Each row is followed by its group, which names the range that a hidden value of the row falls in. A new part has a new value, new ranges and new names.
[  32 -174    0  173 -171  -64 -226  106 -149   83 -349 -113  110  323
   22  286 -130  206  160   90  144   15   25   82   -2  244  -96   20
  -61 -275    3 -291  371  -79  180  -34  -15  115  -19 -115  293  114
   90]
(79)
[ -85   13  147  137  -19 -136  -87 -146  -23  -32  -55  -79   62   74
 -220 -165  -27   70   81   80  112  -10 -131   68 -124  -22  -22   76
 -133 -177   23   66  120  -92   80 -202  148  -36  121   19   48  -55
  -51]
(80)
[  91   57    3   86   26 -242  -70   -2 -229  -23  -74  -60   51  116
  -93   26  -64   10   94  -35   91   30   30 -131  -59   72 -150    1
 -100 -210  -20   36  305   46   33 -139  214  -20   76  -67  -28   22
  -67]
(79)
[ 140   80  -87   -7   10 -172  175   85 -166  -21  101  -90   27 -105
  -37 -201    4 -140    0  -47   11   11   47 -152 -146   12  -95   43
  -24   20   -8    7  193   92 -242   24   22  119   29  -27 -157  -28
  -88]
(82)
[-115   -2  -45 -153 -223  202  238  -46   38 -248  149  184  -40   70
  -72   59  -77  -81   15  -19  -11  194  144  -41 -130  -88  135  -99
  240  -94   29 -119 -220  -92  -88  173  -47  109   71  -50 -137   39
   -1]
(81)
[ 103 -261 -124  210 -256  -34  -25  138   -5  157 -344 -225   72  103
  313  153   36   92   97  196   25 -130  166  283  109  181   34   11
  -58  190  -40 -511  104   57 -197  168 -267  218 -400  -17  238  105
  220]
(76)
[ -21   89    4  -13  -16  -33  229 -414   18 -230   81   75   43 -191
  101 -163  111 -202  150 -127  -36  -96  355   72   72 -107  147 -325
  104  343   21  -71 -428   54 -201   33   15 -240 -252  148 -326  -38
  149]
(91)
[ 137 -368  -16  315 -164 -208 -185  -97 -261  -48 -116 -209   44  286
   10   52 -118  264  293   -3    9 -355   41  247   79  -19   10   11
    8 -132   52 -544   -8    8  -48   40   11   60 -280   74  140  161
  217]
(91)
[-101  147  -45 -105  -92    2  205  184   65   51   21  -38  -24 -102
    1  -43   90 -134 -130  142   53  286   52 -118 -126   63  -48   94
   -9  -76  -68  129  123  -23 -171    4  -21  238  170 -129 -111  -57
 -229]
(80)
[-391 -118  -78  -65 -172  191  176  168  130 -167   43   58 -175  -55
   91  130   87  -36  -55  170   50  180  111  164  268 -318   28  -24
  198   34  -76 -106  -59  -66   33   17   29  181  160 -122  -70 -123
   50]
(92)
[   7  160  -25   43   48 -183   32  114  -54   95  -95 -106   83 -144
  133  -11  124  -80   74   76   43  124  191 -129   19  127 -179  -31
 -159  -41  -50   93  160   35  -80 -132   22   92   78  -48  -70  -50
 -151]
(82)
[-128 -253   72  157  -99 -267  -12  -94 -228 -181  268 -163 -232  262
 -415 -205  -85  186  -38   59   54 -166 -320  150  -23 -411   45  291
  105 -371  -28  -88    8   -9 -100 -113  425   90  116  -34 -160    9
 -111]
(76)
[-228  192  153 -104  -15  -66   79 -183  -17 -122  177   49  -24   23
 -274  -67   42  -13   28   -4   73  246   50 -170 -159  -17   -5   -8
   78 -410    1  265 -182 -170   35 -176  239    0  345  -57 -286  -27
 -338]
(91)
[ 410    7  -50  187   -9 -132  -35 -103 -170 -132 -100   63  281    8
   45 -182 -203  -79  314 -138  -41 -220  101  -47 -243   93  -67 -162
 -233  209  129 -246  189  123  -69   53 -154  -89 -259  175  212   49
  310]
(81)
[-189  375   41 -208   -5   61  264  -21  189   41  -36   58   49 -248
   10  -80  180 -275 -147   96  103  418  175 -189 -147  170  -16  -77
  -29   41  -70  379   33  -67  -96  -88   -2   29  220 -109 -230 -136
 -268]
(80)
[  68  195   -7   18   11 -187   17  150  -67  158  -63 -121  134 -105
  117   21  107  -31  122   78    5  181  234 -225 -119  280 -189    4
 -164 -224  -21   69   59  -25 -131  -88  -62  205  119  -47  -71   30
 -294]
(79)
[ 242  173  118  148   72 -382 -196 -179 -291  -81    1   17  150  232
 -268  -45 -156   68  203  -86   44   13  -30 -268 -297  134 -156    0
 -268 -447   41  167  182   38   65 -232  339 -150   90   24   -8  107
 -170]
(69)
[  78  -38   30   76 -137 -176 -115  120 -232 -104  132   17    2  338
 -257  108 -191  192  130   44  -10  120  -81 -196 -261    8 -104  162
  -50 -654   32  -65   68  -71   13  -46  203  206  217  -78   47  164
 -235]
(69)
[-150 -114  -75    7 -158   48   -1   41  -90 -302   11  198 -114  235
   -8  302 -121   37   88   26   28  117  118   29  172 -279  -14 -117
  116 -167  -39 -140   29   25  158   -3  241  -11   63 -103   14   32
  141]
(69)
[ -63 -199   84   84 -182   34   29 -165  -70 -134   84  -80   22  160
 -265 -183 -124  129  112  -14   64 -120 -128  158 -187  -59  125   73
  148 -179   97 -256  -79 -172  -31   51  -44   90   39   39   11   37
   55]
(82)
[ -36 -193  -22   74 -207  100  114  -37   25  -72  -22  -83   34   25
  -16 -131  -37   26   74   56   30 -101    5  211  -74  -34  120   11
  107  106   55 -330  -49  -82 -130  140 -202  141 -114   37   63    4
  164]
(92)
[-201 -179  -56    2 -239   98   31    4  -30 -197  -24   83 -105  219
   53  309  -41   97   94   67   23   95  192  121  178 -145   70 -101
  211 -176  -35 -276 -164  -64   54   76   83   89  -10  -91  -32   79
   82]
(81)
[  22  210  100   15  -32   13   93  -58  160   29  -66   23  194 -151
  -85 -273    4 -134   43  102   54  143  -27  -46 -331  139   -4   22
 -221   60   52  150   77  -80  -72  -78 -149   60   85   62   89  -97
  -73]
(76)
[ 109  103   60   75  -41   25   99  -48  107   33  -29  -54  256 -218
   -6 -363    1  -94  166   41   -1  -29   34    4 -321  163   -3  -13
 -180  151  120  -64   -1  -98 -138    9 -333  115   -4  145  114  -75
   27]
(92)
[   6  411  -53 -148   78 -143  196  224   26  160  -60  -33   69 -252
   87  -49  170 -275 -143  106   76  407  166 -345 -154  238 -206   21
 -189  -34 -109  404  319   68 -170 -123   46  145  229 -157 -177 -106
 -356]
(80)
[-177   40  -35   89  -56   -6   10   42  154   25 -289   -9   28 -119
  306  163  165  -83   53  201   70  111  262  167  284  -29  -54 -151
 -143  250 -103  -35   61   60   36 -117    0  -19 -113  -39   74 -104
  127]
(76)
[ 344  320    5  117   93 -325 -156  167 -164  132 -134   -5  297   -8
   89   39  -45  -26  257   35  -35  175  199 -402 -306  380 -317  -26
 -453 -318   29  155  257   71  -35 -170   -1   98   89   13  135   90
 -251]
(69)
[ -39  223   59  -69 -132  157  169 -172  254   76 -132   20  260 -252
  277  -17  181 -124  212   69  -44  189  485  -31 -160  388   94 -272
  -33  132   65  -84 -490 -175 -185   91 -434   83 -119  109  -83   34
  -94]
(91)
[-104 -302  124  308 -238  -22 -271  -19   34  148 -312 -263  140  225
   52  110   -2  357  271  236   82 -147   13  339   23  202   27   79
  -93 -255   59 -451  -65 -228  100  -54 -214  196 -103   37  338  107
   75]
(92)
[-143  113   83   28 -116   50   58  153  230  106  -22  -53  108 -136
   25 -115   99   11   64  266   -4  225   43    1 -195   97  -41  123
 -175 -160   15   43 -122 -166  -96  -71 -210  318  189   12  102  -58
 -239]
(76)
[ -14 -107  -72  -13 -241  152  149 -109   43  -68 -141    4   71   37
  186  120   12  -41  112    5   14    8  299  143   15  138  151 -197
  174  170   21 -361 -197  -52 -142  215 -243   62 -250    9  -20   84
  180]
(91)
[-267 -137   17   97 -213  161   14 -112  223  -70 -293   24   -7   40
  192  173   78    9   52  204   97   38  166  365  242  -84  135 -144
   22  244  -54 -225  -98  -55   82   -9  -67  -37 -189  -10  143  -58
  266]
(76)
[  33  166  -19  -91 -164  132  143  -78   98 -102  -62  171  152  -15
  117  105  -14 -123  122   14  -24  226  311 -116 -187  197   66 -213
   -1    4   36  -56 -205  -55  -87  115 -177   29  -63   12  -23   72
   -3]
(69)
[ 248 -100   38  235  -62 -241 -228   11 -271  -20  -94  -83  170  275
 -147   -2 -214  190  275  -22   32 -128  -67  -60 -225  136 -137   69
 -189 -357   86 -217  258  -17   62  -75   57   76   -4   33  228  134
   21]
(81)
[-131  -78  140   35 -192  -32   21 -117   -8  -30   51  -98  -39  229
 -367 -137  -79  121  -65  113  117   79 -243   82 -279    8  116  220
   62 -359   15  -13   17 -175  -48  -42  114  134  149  -60  -18   35
 -174]
(76)
[ -17  -24 -116  -26  -74    6   47  105 -171 -404  111  309 -100  205
 -121  174 -239  -81   44  -64   22  131   -9 -116   43 -383  -86  -87
   39 -118  -20   -2  281  126  173  -21  331  -64  145 -105   35  -24
  185]
(69)
[ -25  114  150  192   23 -272 -144 -115   13  135 -171 -166  115   -2
  -28  -86  106   69  118  171   77   28   34   33  -66  141  -91   58
 -298 -163  -32  116   35  -35  -17 -263  121   -8   12   35   39  -21
 -173]
(76)
[ -25  305   27 -112  -13  184  331 -202  294  -31  -54   87  234 -457
  173 -336  165 -356   57    6    7  134  297  -12 -195  165  102 -261
  -77  518   61  108 -208  -53 -208   53 -374  -63  -92  138 -115 -167
   76]
(92)
[-302  -68   51   31 -113  153   40  -94  133 -153  -69   62    4  -41
   51   56   49   16  139   86   68   60  154  192  168 -149   49 -145
   88   42   13 -120 -146 -140  145  -70  -33   -2   83    5   14  -95
  130]
(82)
[-161  127  -49  -96  -51   55  206  170   87  -24   54    7  -13 -192
   63  -55  109 -143  -41  110   28  236  127  -83  -17  -38  -68    1
   15    5  -39   92   41  -41 -100  -18  -62  198  199  -80 -111 -110
 -139]
(92)
[-429 -194  -46 -104 -255  332  148 -171  108 -467   38  318 -200  177
   -1  312  -74  -27   41    8   61  131  188  254  327 -457  203 -270
  373   72  -31 -213 -258  -78  224   77  177 -127   26  -83  -88  -51
  324]
(81)
[ -52  147  -53 -157  -63   21  320 -242   -6 -257  186  153  -44 -122
   13  -72   62 -245    6 -117  -31  109  291  -88  -19 -126  121 -235
  191  161  -21   44 -311   57 -220   89   92 -111  -75   18 -388  -21
   -1]
(81)

Part 2:
[ -28  -83   -6   73  122    0  169   82  150 -142   69  -35  -81 -162
  221  -82  -50 -249   29 -163  -15   -1   19    2 -115  -56   57   73
  174   -2  -90   81 -212  -60   66   92  -66  -74   21   10  104  -27
 -108]
R
[-148  -31   47  -84  -12  -19  -21    8  161  -54   24  -24   17  -54
   26  167  116 -153   77 -144 -117  103   75   46  -88  -38  -13  -78
  129  -76  -10   85  -92 -148  -63  114   53  -10  -32  143  -75 -105
  -26]
J
[ 217 -273  -73  260  488  180   -7  101   65  172  172  -31  -72    0
  146 -118 -316  210 -257  -51  221 -106  -67  181 -228  -85  -75  156
  134  -48   -4   82 -319  -77  105  138 -230  210   81  -50  236  205
  -53]
N
[  72 -172   -2  -50   62  176 -218  -94 -222  211  -35  -76  -24  134
 -217  168   61  292  -96  213 -165   16   57  -18 -225   -6 -125  -85
 -177  -98   79  -74   46  104 -112  -32 -143  103   70  274 -201   -2
   64]
N
[ -14   33  -44  181  -96 -152  -71  157  271 -219  -67   77    8   33
   -2    7 -125 -213   32 -265  248  105  185   81   65  -52  -85  318
  -44   78  196   -1  246 -145  -14   74  116 -130   27  -58   58   16
  -99]
G
[ 122 -190  -13  180  153   77 -138  -89 -125  139   -1  -33  -20    0
  -67   19 -113  191  -98   47    7  -18  -27   65 -251 -161  -59  107
   35  -42   34   30 -121  -32  -97  119   -4  201  152   36  -15   -9
  -68]
B
[ -26 -175 -121   53   74    6  -48   71   45  -89   44   57   14  -98
   59  131 -148  -11    6 -142  -51  107   64   56 -103 -166  -66   68
    9   31  -76  150  -73 -202  -86   49   36   89  101   66 -131 -129
  -37]
M
[ 253 -101 -220  147  -48  195   41  178 -191 -115    1  138   58   73
  123 -111 -259   23  -73  -96  198   61  -21   16   48  -80  -27  231
 -257  104   17   63  271 -148  125 -104 -129 -152   40  150 -148  -14
   68]
R
[  24    6   40   -2   -6   40   47   21   51  -69  -37  -42  -54   25
   77  -21   -9 -113   12  -61   29   46    1  -13  -59   35  -27   74
   -1  -31   14  -23   20   13   54   46  -40 -118  -14  119    7  -10
  -26]
R
[ 53 -89 -57  -8  32 133  23  51 -27 -12  37   9   4  30 107  29 -99 -46
  25 -91  33 107 -80  16 -18 -55 -54  32 -42 -31 -54  52 -27 -99   5  51
 -18 -20 -31 125 -88 -17  40]
J
[  66  123  118 -177  -43   44   27  -31   92  -20 -138 -100  -79  178
  117  114 -124  -14   -3    1  148  178 -121    3   -2  162 -201   45
  -60 -157  -79  -86   47   99  129   78  -13 -103 -103  196  -37   -4
   75]
P
[ 116   -5   96  -36  218  142   76   61  136    3  -12  -98 -128  102
  183 -112  -74   43 -142  -41  133   -6 -160   86 -119  175 -114   54
   98  -77  -64    4 -122   37  230   82  -90  -63  -35  145  145   60
  -26]
R
[  53 -153  -46   76  147  195   12   35  -45   80  133    5   17   14
   89  -59  -45  -19   -2 -113   19   22 -106   52  -57  -92   25    4
   43  -19   15   78 -129 -143  -16  101  -42   37  -29   76    1   62
   18]
M
[  79   14  148   -3   -5   36 -370 -153  -60  370  -96 -103   94  297
 -429  366  127  355 -210  251   77  -31  357  104 -234   84 -125  -59
 -125 -280  412 -216  227  127  -66   71 -318   77  -47  310  -63  183
  146]
B
[ -87   99  168    1  135  -71  -93  187  519   38   47  -44   67   97
  -53  179  253  -87 -226 -174  180  -85  379  282 -156  222  -20  -53
  290 -198  314    9   18 -160  220  154 -275 -115 -161  217  248  149
  -24]
R
[ 31 -48  11 -50 111  96  33  75 116  -9  29 -37 -30  35 126  54 -62 -29
 -47 -89  59  70 -35  69 -76  41 -85  -5  55 -89 -56  47 -94 -69  92  75
 -81 -22 -53 151   2   9  21]
J
[  -7  -16   36    1  -11   36   46   26   51  -73  -19  -43  -52   -7
   65  -16   43 -139   25  -60  -24   32   31  -21  -83   18   -2   46
   24  -27   17  -11   -2    6   33   42  -44 -118   -8  124   -2  -24
  -43]
R
[  -4  -23  -20  -32 -104   57   41   71   25  -69   -7   -1    2    6
   75   53   72 -185   67  -75  -36   96   27  -22  -31  -12  -16    5
  -27  -41    1   -3   40  -35    9   21  -43 -122  -55  166  -87  -49
   -5]
P
[ 135  -12   47    3   69  177   44  -20 -106   47  -25  -75  -63  113
   41  -88  -51   43  -70   54   76  -23  -43  -33  -81   88  -13   52
  -84  -64   53  -76   52   95  121    4 -181 -129  -33  188   10   86
   55]
R
[   4 -228  -96 -112   78  104   81   44  -97  -84  -12  -90 -173 -135
  120   61  -46  -38   45  102 -278   86  -57 -137 -204  -46 -127  -63
  -89  -20 -288   21 -211  150  -49  -83  -82   21  103  176 -199 -149
  -52]
J
[ -52 -294 -235  168  145 -115   66   54   11 -228   82   82  -20 -367
  171  137 -367  -97   56 -183 -127   91  154  -11 -183 -379    8  166
   65   99 -248  254 -253 -237 -163   47   16  166  256  -87 -155 -246
 -113]
N
[  20 -102  -22  -37   31  153   11   34  -38   37   48  -31  -19   30
   54   29   34  -55   30  -28  -61   68  -54  -11  -66  -20  -33  -46
  -26  -56  -24   12  -63  -26  -16   38  -58  -26  -46  163  -80    5
   25]
J
[ 156 -130   22  -46  205  234  -89  -14  -77  170   -6  -95  -98  188
   15    2 -115  245 -125  103   53   52 -189   42 -128   82 -203    3
 -100  -95  -38  -54  -79   97   48   38  -83   88    0  174  -25   91
   50]
M
[-217 -170  -72  155   90 -140  234   -6   98 -352  104   13  -84 -465
  232 -118  -62 -423  209 -298 -256  -14   96  -98 -152 -300  233  107
  267  160 -189  248 -313 -216 -133  101  144  -40  201 -127    4 -255
 -228]
G
[ 196 -254  -57  158   95  378  -93   66 -315  177   44  -83 -143  178
 -172 -340  236   99  -64  201 -117 -159 -114 -116 -143   64  -11   33
 -269   81  215 -189  119  264  -42 -136 -152 -101   39  174   -4  222
  -56]
G
[-116   80  377 -283  179  112  -90 -343  -32   77 -180 -302 -240  134
 -144  -58  258  243  -44  179 -273  -57 -203  -66 -288  297  -86 -176
  108 -117  -32  -71 -110  229   39   95  148  -24   79  310   -3 -120
  -49]
G
[ -38 -144  223 -150   84  316 -407 -192 -151  381  -52 -158  -83  323
 -334    0  566  370  -69  210 -372   -1 -323   88 -285  170 -186 -261
   23  -66  168  -78  -43   94 -184  104  273  205   43  331  -95  -37
  -96]
N
[  22  -17  -51  -14  -60   61   78   87   61 -133    3   42    9   -5
  190   11  -90 -176   74 -187   57  156 -104   28   33  -51  -49   80
    8    6  -95   89    1 -154   38   71   79  -79  -36   94  -75  -94
  -10]
P
[  55   -2  115   40  152  120   -7  -96  -19  -19  -48  -96 -113   97
    7 -192  -59   73  -42  -49   78  -36 -139    3  -84   78  -18  121
    7   16   61   -9   22   14   68   83   72  -69   55   85   76   31
  -35]
G
[  15 -169  -21  156  115  -40 -106  -79   -6   48    8  -18  -19  -84
  -23  105 -150   55  -17  -41  -23   47   46   50 -208 -205  -51  124
   83  -28   -3   60 -159  -73 -151  148   49  191  149  -28  -16  -62
  -94]
B
[ 221 -182   -1  105  288  311   91   -6 -185   15   10 -113 -242   82
  157 -426 -151  120  -73   46   36  -69 -400  -68 -119   65  -81  160
  -85  100 -112  -31 -129  161  107   -3   37  -25  109   33  105   89
  -91]
G
[  -1 -151   16   69   95   80 -168  -74  -35  117   23  -20   -5   42
  -75   68   16  108  -11  -31  -78   58  -66   73 -159 -109  -75   28
   43  -21   58   46  -91  -90 -148  133  111  161   83   64  -45  -36
  -61]
N
[  91 -185 -216  255 -183  -11 -159  -28 -253  -22  -12  158  142  -57
  -98  142 -216   -1   91  -81   15  142  126  -17  -38 -387    3  237
 -198   85   90   73  182 -205 -267   32   86  109  163  -12 -263 -124
   -9]
B
[ -40  -29   20   77  -43   -1    4  -53  -35 -109  -35  -26  -43  -40
  -38  -63    5 -135   87  -79  -41   10   79  -74  -56  -67   62  117
  -43   44   96  -10   91  -17  -72   34   40 -121   63   58  -40  -40
  -49]
G
[  32  -86  -14   57   98   60  103   84   70  -91   30  -37  -82  -68
  144  -82  -37 -139  -20  -80   -2  -10   12   -4 -114   -7    7   75
   59    0  -42   32  -99   -6   78   33  -98  -89   24   77   52   -3
  -71]
R
[  -8  -92  -71  -22  -47   90   31   53  -24  -60   28   17    6  -28
   91   59  -16 -135   88  -97  -65  126  -32  -24  -26  -88  -27    4
  -40  -13  -65   55  -25  -93  -50   30   11  -42  -18  129 -137  -73
    9]
J
[ 101 -167 -405  440  103 -310   89  532  473 -542   52  290   62 -282
  271   45 -641 -266 -150 -506  486   73  496  221   41 -276  -90  591
  -20  223    3  274  185 -446  156  -36 -131  -92  195 -216   72  -72
 -151]
G
[  32  -24   91   90  207   23    8  -13  125  -55  -27 -101 -129   27
   15 -131 -107   15  -85  -69  130  -63   29   30 -123   72  -36  157
   50   -8   82  -21  -23   34   91   79  -41  -66   58   36  148   81
  -66]
G
[ 142  277  219 -287 -108   25  -71  -60  164   20 -289 -141 -114  412
   78  183 -195  124  -68   64  325  280 -220   45   69  343 -409  106
 -164 -228  -47 -204  214  213  214   95   61 -128 -163  253  -27   32
  128]
P
[ -35   11  -20   57 -144  -31   22   61   64 -123  -16   32   29  -25
   29   42   42 -247   92 -136   14   78  139  -20   -1  -64   39   97
  -20    1   99   -4  119  -78  -30   41  -16 -157  -27   88  -51  -37
  -32]
R
[ -11  -35   17   80  -24   28    7   -7   -9  -83  -22  -24  -44  -13
  -14  -74   23 -128   54  -74  -16    6   62  -49  -58  -39   37  111
  -34   34   98  -20   76   -7  -36   32    6 -118   39   71  -14   -8
  -54]
G

Part 3:
[ -96  -39   37 -105  -30    3  -64  130   26 -178  -17   -1   -7  -68
  -81  219   71  -21   47 -196 -251  -53   99  -54 -183   67   32   82
  150   -9 -228  164 -184  100 -153   36   -2 -263 -163  -77   -8  -86
  201]
q864
[ -67   21  115   -2   89  -81  -37  -97  -56   13   68   82   43   19
 -309   13 -159   17 -139  -97  108  -39  190 -117    7   33  -36  167
  -55  -45  -17   58   12  174 -130  -11  -42  -51  -51  -24  -77   34
  228]
q726
[ -26   51   47  -55   57  -32    8   22    4   64  -21    2   85  106
 -240   94 -220   -7  -79   10   86   12  245   -9  -14  -18  -44  335
   21  -76   52  168  -51  116   -9  -21   19  -56 -106    6    0   -4
  185]
q726
[-112  194  353  447 -151 -150 -457 -359  266    0  196 -114 -225 -211
  377 -231  539   62   26 -417  -31 -245 -585 -125  -34  174 -329 -505
  -16  330   -9   29  161  230 -142  675  154  -53  165  109 -222  107
  -88]
q109
[-160   10  124  -52  -15  -77  -23    0  -42   28  -49    2  -83  -14
  -47   -7   -4   -7   -3 -105  -37  -15   65 -113  -89   -1 -125  108
    0  -16 -114   84   37  171 -143   30  -38 -152  -49  -10    5   -5
   75]
q819
[  51  149  224  140  119  -38   -2 -249 -102  160  -36 -120  -62   72
  -31  -35   29   82  -51  138  248   28 -115  110  -63   43 -311 -178
  149  -58  121  160  125  -11  175  189   95  -66  -86  136  -57  161
   -2]
q109
[ 130  244  -99 -343   16   50 -200  360   48 -204  -18 -257    2  258
  282  392   49 -241  288  -16 -353  130   45  342 -385  -43  -50  292
  415  117  -90  352  -91 -172  235   34  253  -57 -134    9  397 -107
 -209]
q159
[-155 -154  114  360 -124   23  146 -154  231  -69 -187 -151 -169 -323
  112   41  402  181  173 -204 -254 -106 -159  -74  -60   66  -88 -507
   30  158 -104   96 -267  -30 -125  461   41 -315 -132  -38 -426  -72
  124]
q819
[ -45  127  -10 -309  -39   19   85  155   18  346 -111  -93  109  411
  -92  -59 -389 -106  100  191  202    5  234   30   47 -176 -162  639
 -109 -111  360  296  157  -36  428 -137   87  205   41   26  245   52
 -181]
q819
[  41   31   88   71  162  -33  162 -241  -82   49   45   28   78   76
 -418   22 -211   69  -31   11  202   47  209  -12   62   -6   16   -6
  -81  -28  155   51   12  -22   29   50   13  113  -21   -6 -164   66
  114]
q756
[ -93   59  142    5   24  -54   47  -66  -53  138  -82  -35  -40   47
  -93  -26  -84   33  -28   24  110   32   80  -43  -31  -21 -168  127
   15  -70   20  120   50  126  -32   50   -6 -102  -68   54  -19   38
   58]
q819
[  13 -147  -23 -356  189  139  539   37 -387   57 -302 -120  -41  199
 -249  187 -155   45  243  352   17  149  243  162 -225  -85 -113 -163
  178 -259   38  232    4 -417  449 -281  -20 -119 -229  -86   81   82
 -114]
q109
[ -26  156   -8 -281  -26   -3   57  131   26  324  -76  -76  126  407
 -121  -42 -415 -107   82  171  217   29  257   37   54 -172 -136  669
 -108  -97  357  275  158    6  358 -114   96  227   48   43  238   42
 -158]
q864
[-168   92  162  241  157 -332 -253 -131  -38  -71   52   47 -189 -170
  -56 -105  -31  -58 -319 -179   40   98  208 -127  -59  -16 -222  185
  -61  179 -289 -153  122  463 -626  104  -81 -201  -31   44  -90  -28
  311]
q726
[  96  235 -166 -538  -11   38 -186  470   49  -80   20 -136  155  430
   53  347 -287 -300  207   18 -219   94  294  238 -255 -114   34  787
  235    7   56  386  -32  -65  280 -184  201  102  -72  -30  513 -116
 -151]
q864
[  41   35  -95 -239   -4   81  -65  274   69 -172 -124 -267  -68  137
  267  279  180 -144  281   10 -355  -30   -5  247 -332  -20 -145   -3
  300  124  -54  341 -122 -292  380   75  196 -144 -160  -83  186  -54
 -130]
q109
[ -76    9   73  -98   10    1  128    2  -54   91  -92  -21   16   83
 -173   60 -137   24   55   19   40   27  154  -33  -46  -31  -60  171
   18 -103   32  161  -15   46   27  -12    0  -76  -87    4    1    5
   51]
q864
[  87  214   -4 -100   87  -72 -134   49   38  -36   91  -61   86  209
 -117  157 -213 -123   32  -45   13  101  208  129  -87  -51   -9  395
   81   73   81  164   28   68    0   48  138  122  -11   38  150  -33
    1]
q726
[-189  -43   48  -26   35 -155  -90   47   -2  -82  -10   41  -95  -69
  -98  -10  -42  -64  -87 -187 -115  -29  221 -158  -76  -26  -79  204
  -91   92 -193    0   11  226 -289  -12  -69 -150  -38  -83  -35  -60
  195]
q726
[ -58  -79  -35  -53   95  -36  -76   60   58 -132   51    9   40   15
 -243   90  -76  -61  -88 -145  -99 -141  253  -72  -41   22    1  129
  -62  106  -26  110 -128  -13   59  -31   -4  -54  -78 -162  -99  -21
  259]
q756
[   4  110    6 -171    5   34   86   75   24  257 -158 -217   -8  313
   88  -35 -140  -75  171  212  110    0   66  142  -49 -137 -266  237
    7   -1  316  294  128 -203  522   18  148  126   -6   26  153   79
 -241]
q109
[ -35   58  122  144   20  -17   63  -99   45  106 -141 -165  -90  -11
   57   17   88   62   51   55   30   26  -31   72  -69  -11 -219 -104
   99   32   51  164  -38  -24   83  221   80 -145 -110   67 -114   31
   12]
q159
[-144  135  162  154 -148 -129 -410   -3  279   30  119  -27  -37  -53
  140  -80  120  -45 -105 -305  -51 -198 -111 -148    1   66 -178  236
  -47  171  -19  132   13  345 -175  311   81  -92   41   40  -43  -15
  147]
q864
[-135  -12  179   71  -16  -22   86 -149  -31  142 -102  -72 -120  -27
   -3 -104  104   82   55  -17   61  -66  -90  -86  -33    9 -221 -189
  -29  -12   34  106   68    9   82  151   -2 -110  -33   14 -124   81
  -24]
q159
[ -65   28    5 -146    6  -25    5   75   42   98  -14    1   90  169
 -212   27 -245  -52   -4  -22   57  -53  249  -57   19  -60  -35  404
  -92  -32  134  178    6   65  109  -54   23   55  -22  -46   43   -1
   87]
q726
[   6 -106 -113 -299  253   24  264  168 -214   25 -144   25  138  209
 -519  203 -471  -52 -140  241   96   85  613   53  -53  -99   16  454
   25 -198   36  184 -129 -110  192 -406  -80  -89 -246 -129   48   -6
  307]
q756
[-105   51  230  -13   63  -36  155 -208 -173  360 -103  -17  -40  146
 -184 -207 -172   93  -76  177  373  -21   22  -90   72  -37 -300   47
  -98 -182  210  121  221   50  216  -26  -43    5  -12   78  -36  184
  -30]
q159
[ -69    6   43   29  166 -146 -119  -55  -26  -51   79   38  -17   19
 -251  -26 -150  -68 -204 -101   61  -48  268  -86   -6  -10  -96  184
 -112  109  -33    9   31  131  -99  -35  -32  -15  -23  -82  -77   21
  248]
q756
[-278 -251  141   10  -91   45  140   -7   -4   22 -155   47  -80 -199
 -158  -12  145  146  -29 -142 -116 -222   21 -271  -38   86  -92 -179
  -48 -118 -165  125 -176   86  -49   25 -145 -383 -172 -126 -258    7
  289]
q819
[-115  116  202  196  -33  -96 -295  -31  155  152  -25  -96  -73  -44
  125  -91   95   17 -232  -53  103 -152  -86  -54  -12   59 -349  147
   62   44    3  183   -5  253   -8  222   50 -244 -103   87  -80   64
  228]
q159
[-236 -110   84   42   61 -161  -50   37  -75 -104 -186 -133 -337 -171
  248  -68  273  -56   -9  -72 -228  -24    9  -54 -244  -29 -356 -218
   47  175 -313    2   70   50 -146   68  -52 -349 -107  -82  -49   -6
   67]
q109
[-175   -6  152   61  135 -185  -30  -64 -169   41 -159 -102 -279  -73
  125 -117   97  -32 -121   65   20   57   56  -20 -171  -44 -404  -93
   48   65 -202    1  172  117 -129   15  -57 -271 -102   15   -9   64
   74]
q109
[  63  145 -150 -297  -63   48 -155  377  173 -200  -19 -185   71  200
  152  373  -28 -209  274 -113 -384   55  168  217 -273  -55   65  433
  258  129  -54  333 -183  -84  125   51  213  -35 -112  -47  283 -171
  -85]
q864
[-142 -123   82 -127   21   25  207  -33 -137   66 -175  -97 -145   32
   -6  -44   96   32  157   53  -48  -70  -10  -45 -130  -28 -215 -231
   -6  -36   -1  143   75 -175  261  -16  -21 -125  -67  -86  -41   80
  -89]
q109
[ -30  172  182  152  -73  -67 -171 -149  145   57   93  -44    0    5
    9  -14   63   29   38 -190   44  -49 -125  -40   -4   53  -96   44
   16   79   70  126   34  193 -104  323  108   12   40   92  -65   20
    4]
q864
[ -76   66  154  -46   -1  -16   21  -64  -59  107  -32  -16  -12   62
 -107   10  -49   37   14  -22   84  -12   15  -52  -52   17 -127   76
   44  -92   20  150   43   94   18   55    6  -86  -57   41    4   51
   32]
q819
[-116  -22  104  -68  -17   25  132  -22  -22  231 -157  -96  -41  113
  -48  -82  -60   39   47  108  116  -79   37  -48   -3  -49 -230   61
  -48  -82  160  206   52  -58  290   15   10  -62  -58   -4  -34   83
  -28]
q159
